Below are the code and all the weights of a small trained network. Each question names an input and a class and asks about switching units off, where a switched-off unit gives its printed mean instead of its output.

import numpy as np


def w(rows, s, z=0):
    codes = np.array(rows[::2]) - 128.0
    scale = np.full(codes.shape[1], s)
    scale[-1] = z or s
    return codes * scale


def norm(h):
    return h / np.sqrt((h * h).mean(-1, keepdims=True) + 1e-5)


def f(y):
    return y / 2 * (1 + np.tanh(0.7978845608 * (y + 0.044715 * y**3)))


def log_softmax(a):
    a = a - a.max(-1, keepdims=True)
    return a - np.log(np.exp(a).sum(-1, keepdims=True))


def net(x, mask):
    res = np.array(x, float).reshape(1, 6) / 4 @ E
    u = 0
    for l in range(4):
        y = f(norm(res) @ A[l][:, :-1].T + A[l][:, -1])
        res = res + np.where(mask[u : u + 9], y, B[l][:, -1]) @ B[l][:, :-1]
        u += 9
    return log_softmax(norm(res)[-1] @ U[:, :-1].T + U[:, -1])


A, B = {}, {}
E = w([
[115,66,129,85,75,80,73,224,81,173,99],'x0',
[253,76,129,137,124,124,131,110,163,134,155],'x1',
[94,207,180,156,116,115,122,158,131,164,42],'x2',
[226,92,145,122,104,185,65,131,19,120,168],'x3',
[108,103,103,168,61,255,185,100,114,179,94],'x4',
[123,242,31,87,132,167,169,212,121,51,85],'x5',
],0.0034)
A[0] = w([
[100,206,155,128,142,74,131,152,202,125,3,67],'0.n1',
[73,150,130,111,80,209,121,190,44,102,19,21],'0.n2',
[96,31,123,92,88,169,73,107,91,134,176,62],'0.n3',
[220,219,112,78,111,114,88,191,59,72,142,87],'0.n4',
[98,147,149,121,115,151,103,173,71,157,77,100],'0.n5',
[187,73,126,45,161,136,194,184,113,67,154,76],'0.n6',
[53,118,154,98,178,33,124,139,61,82,182,137],'0.n7',
[176,140,84,111,150,120,101,180,48,76,111,78],'0.n8',
[218,46,171,140,66,127,41,110,87,159,156,4],'0.n9',
],0.0045,0.0017)
B[0] = w([
[87,148,143,111,195,47,150,115,237,149,95,238],'0.n1',
[205,132,163,135,129,99,212,156,83,220,126,252],'0.n2',
[120,178,171,84,177,104,212,170,253,99,182,197],'0.n3',
[59,130,98,112,111,73,72,61,224,128,166,240],'0.n4',
[117,151,91,72,114,132,120,152,94,194,82,188],'0.n5',
[99,110,85,84,70,138,90,103,79,124,103,178],'0.n6',
[73,101,77,53,170,131,90,119,167,139,32,226],'0.n7',
[93,172,193,86,32,123,43,37,173,157,94,195],'0.n8',
[105,147,136,115,198,120,178,170,98,170,10,252],'0.n9',
],0.0046,0.0028)
A[1] = w([
[179,172,184,132,47,132,151,146,157,133,132,52],'1.n1',
[121,101,126,136,146,85,88,186,83,198,51,163],'1.n2',
[133,107,105,137,50,126,173,149,165,142,98,160],'1.n3',
[180,137,72,153,148,153,182,146,105,160,91,106],'1.n4',
[86,145,2,102,114,157,174,154,158,104,119,120],'1.n5',
[145,111,252,87,120,118,104,98,99,189,152,82],'1.n6',
[138,186,145,200,116,214,96,59,162,35,204,4],'1.n7',
[123,134,116,171,98,127,118,110,159,119,92,93],'1.n8',
[186,94,120,151,167,200,123,152,123,93,158,88],'1.n9',
],0.0051,0.0021)
B[1] = w([
[130,127,186,149,228,102,115,134,161,179,82,128],'1.n1',
[123,113,155,117,29,121,194,156,114,122,227,254],'1.n2',
[152,109,98,188,127,94,53,187,133,59,98,173],'1.n3',
[168,119,73,163,185,136,107,129,97,133,117,162],'1.n4',
[165,103,184,141,83,176,63,150,127,183,86,194],'1.n5',
[190,88,110,72,101,174,177,168,42,135,117,182],'1.n6',
[73,75,159,116,76,82,166,94,58,228,225,166],'1.n7',
[151,101,152,143,196,96,137,149,118,126,162,126],'1.n8',
[113,255,119,150,128,78,150,129,121,182,58,133],'1.n9',
],0.0044,0.0039)
A[2] = w([
[53,177,126,161,182,99,114,92,143,115,71,192],'2.n1',
[95,147,143,154,172,141,199,38,57,102,254,30],'2.n2',
[139,130,99,112,98,104,22,86,78,140,121,140],'2.n3',
[193,49,180,142,213,81,125,159,89,102,162,60],'2.n4',
[139,145,178,173,155,160,22,96,74,146,116,158],'2.n5',
[83,208,66,156,61,168,154,198,97,190,80,1],'2.n6',
[229,174,98,161,183,246,152,83,132,109,47,115],'2.n7',
[174,205,120,61,116,158,51,121,61,142,106,187],'2.n8',
[164,108,91,135,152,196,147,171,213,104,167,55],'2.n9',
],0.0048,0.00068)
B[2] = w([
[146,97,226,32,165,137,76,173,123,132,168,191],'2.n1',
[90,37,149,212,151,143,25,41,92,162,161,193],'2.n2',
[148,129,115,129,47,186,118,142,173,92,110,169],'2.n3',
[164,177,137,119,79,190,137,242,142,206,98,173],'2.n4',
[166,98,48,80,162,142,119,142,166,74,115,117],'2.n5',
[245,44,164,85,136,123,197,154,79,127,171,251],'2.n6',
[117,108,110,155,252,195,20,130,127,54,112,195],'2.n7',
[120,141,131,150,74,126,118,111,219,109,168,193],'2.n8',
[172,104,82,154,88,147,84,109,66,106,94,131],'2.n9',
],0.0047,0.003)
A[3] = w([
[126,119,58,117,25,132,38,162,134,12,156,67],'3.n1',
[191,139,159,138,91,101,189,142,102,194,111,147],'3.n2',
[149,95,109,129,59,120,91,75,177,94,197,111],'3.n3',
[194,109,143,205,216,206,125,117,127,117,63,111],'3.n4',
[180,143,180,59,53,122,253,167,77,185,58,86],'3.n5',
[125,150,87,84,173,71,124,71,162,131,130,161],'3.n6',
[154,217,156,133,121,175,135,138,204,129,202,195],'3.n7',
[138,99,119,151,135,198,163,93,96,186,71,127],'3.n8',
[168,46,157,104,126,136,108,144,132,209,80,254],'3.n9',
],0.0042,0.0018)
B[3] = w([
[137,190,47,99,84,254,56,71,177,82,75,159],'3.n1',
[154,124,158,68,119,168,201,166,134,88,88,193],'3.n2',
[98,124,51,171,65,214,155,109,137,148,92,157],'3.n3',
[106,125,43,115,219,87,91,173,65,108,127,178],'3.n4',
[142,88,153,156,56,194,222,136,143,157,205,255],'3.n5',
[94,111,159,129,135,171,145,171,121,101,37,154],'3.n6',
[41,56,123,112,108,84,80,117,163,184,73,142],'3.n7',
[187,162,69,85,211,108,153,172,95,118,112,160],'3.n8',
[163,200,149,133,80,191,110,158,144,39,100,241],'3.n9',
],0.0048,0.0049)
U = w([
[99,72,129,216,141,128,108,1,77,172,206,107],'0',
[107,127,74,83,41,182,36,63,184,86,103,155],'1',
[32,147,209,76,183,22,117,152,218,118,87,147],'2',
[110,182,95,168,104,12,138,112,53,106,170,1],'3',
[199,102,75,165,250,174,94,153,56,93,109,151],'4',
[198,109,187,93,62,155,237,216,103,153,140,161],'5',
],0.008,0.0047)

Each question gives the input, the list of numbers given to net, and the class t.
The units are the neurons (one row each of A and B). Each row of codes is followed by its name. A weight is (code - 128) times the scale printed after its matrix; where a second scale follows, it is the last column's (A, B and U).
mask holds one flag per neuron, layer by layer. A switched-off neuron (its flag False) gives its mean, the last column of its row in B, instead of its output. The means were averaged over made-up inputs and are rounded, as every weight is.
A unit's drop is (log p(t) with every unit on - log p(t) with that unit switched off) / (log p(t) with every unit on - log p(t) with every unit switched off).
The circuit of an input: a set's keep is (log p(t) with only the set's units on - log p(t) with every unit switched off) / (log p(t) with every unit on - log p(t) with every unit switched off). Starting from the 12 units with the biggest drops (on a tie, the unit counted first), units are removed one at a time, each time the one whose removal leaves the highest keep (on an exact tie, the one counted first), for as long as the keep stays at least 0.8.
circuit, biggest first: the units of the circuit, biggest drop first
unit that matters most: the unit with the biggest drop
k most important neurons: the k neurons with the biggest drops, biggest first
k most important neurons of layer l: the k neurons of layer l with the biggest drops, biggest first
drop of u: that unit's drop, to one decimal
input [-6,2,-4,5,4,1], class 0: circuit, biggest first => [1.n7 2.n2]
input [-5,5,7,-1,0,0], class 2: unit that matters most => 0.n1
input [-3,2,-3,6,1,-5], class 4: 2 most important neurons => [0.n9 2.n7]
input [-6,-2,-1,3,7,-1], class 0: circuit, biggest first => [1.n7 2.n2]
input [7,-1,-3,7,-3,1], class 1: circuit, biggest first => [0.n4 3.n1]
input [0,2,6,1,6,6], class 4: circuit, biggest first => [2.n7 1.n4]
input [6,-5,3,-5,1,-6], class 5: circuit, biggest first => [0.n4 1.n2]
input [-2,-2,-6,-5,-2,0], class 1: circuit, biggest first => [0.n2 0.n3]
input [-7,-8,5,8,0,0], class 0: 4 most important neurons of layer 0 => [0.n9 0.n4 0.n7 0.n1]
input [-7,-2,0,6,-1,5], class 0: 3 most important neurons => [1.n7 2.n2 0.n7]
input [5,-2,5,1,-5,8], class 2: 2 most important neurons => [0.n4 0.n1]
input [-5,-3,-1,7,-3,0], class 1: 3 most important neurons => [0.n8 2.n3 1.n2]
input [-8,-1,-2,-5,1,8], class 4: 2 most important neurons => [2.n7 1.n5]
input [-6,-2,-1,8,2,-5], class 4: 2 most important neurons => [0.n9 0.n4]
input [-8,-7,-4,-3,7,0], class 0: 3 most important neurons => [1.n7 0.n9 0.n7]
input [2,6,-1,4,8,-7], class 4: most important neuron => [2.n7]
input [-4,8,-8,-4,-1,1], class 0: 3 most important neurons => [0.n9 1.n7 0.n7]
input [7,-5,1,-2,-2,-8], class 5: 3 most important neurons => [0.n4 1.n2 1.n6]
input [-5,6,1,-6,2,-2], class 0: 3 most important neurons of layer 0 => [0.n9 0.n2 0.n7]
input [-2,7,8,7,4,-3], class 4: most important neuron of layer 2 => [2.n7]
input [0,-3,-7,6,-8,-5], class 2: 2 most important neurons of layer 1 => [1.n5 1.n4]
input [-1,-2,-3,-1,2,0], class 0: 2 most important neurons of layer 1 => [1.n7 1.n6]
input [-4,2,-3,3,6,-4], class 4: 2 most important neurons => [0.n9 0.n4]
input [-7,6,-3,-1,-8,1], class 0: 2 most important neurons => [1.n7 2.n2]
input [-8,5,-6,-3,-6,2], class 0: 2 most important neurons => [1.n7 2.n2]
input [-5,3,-7,4,-5,0], class 1: 2 most important neurons of layer 0 => [0.n6 0.n9]
input [-5,5,4,7,0,5], class 1: unit that matters most => 0.n8
input [-4,1,4,5,-3,5], class 1: drop of 3.n9 => 0.0
input [-7,-2,-4,1,-3,-3], class 0: drop of 1.n7 => 0.1
input [-6,6,8,4,-5,4], class 2: drop of 0.n1 => 0.2
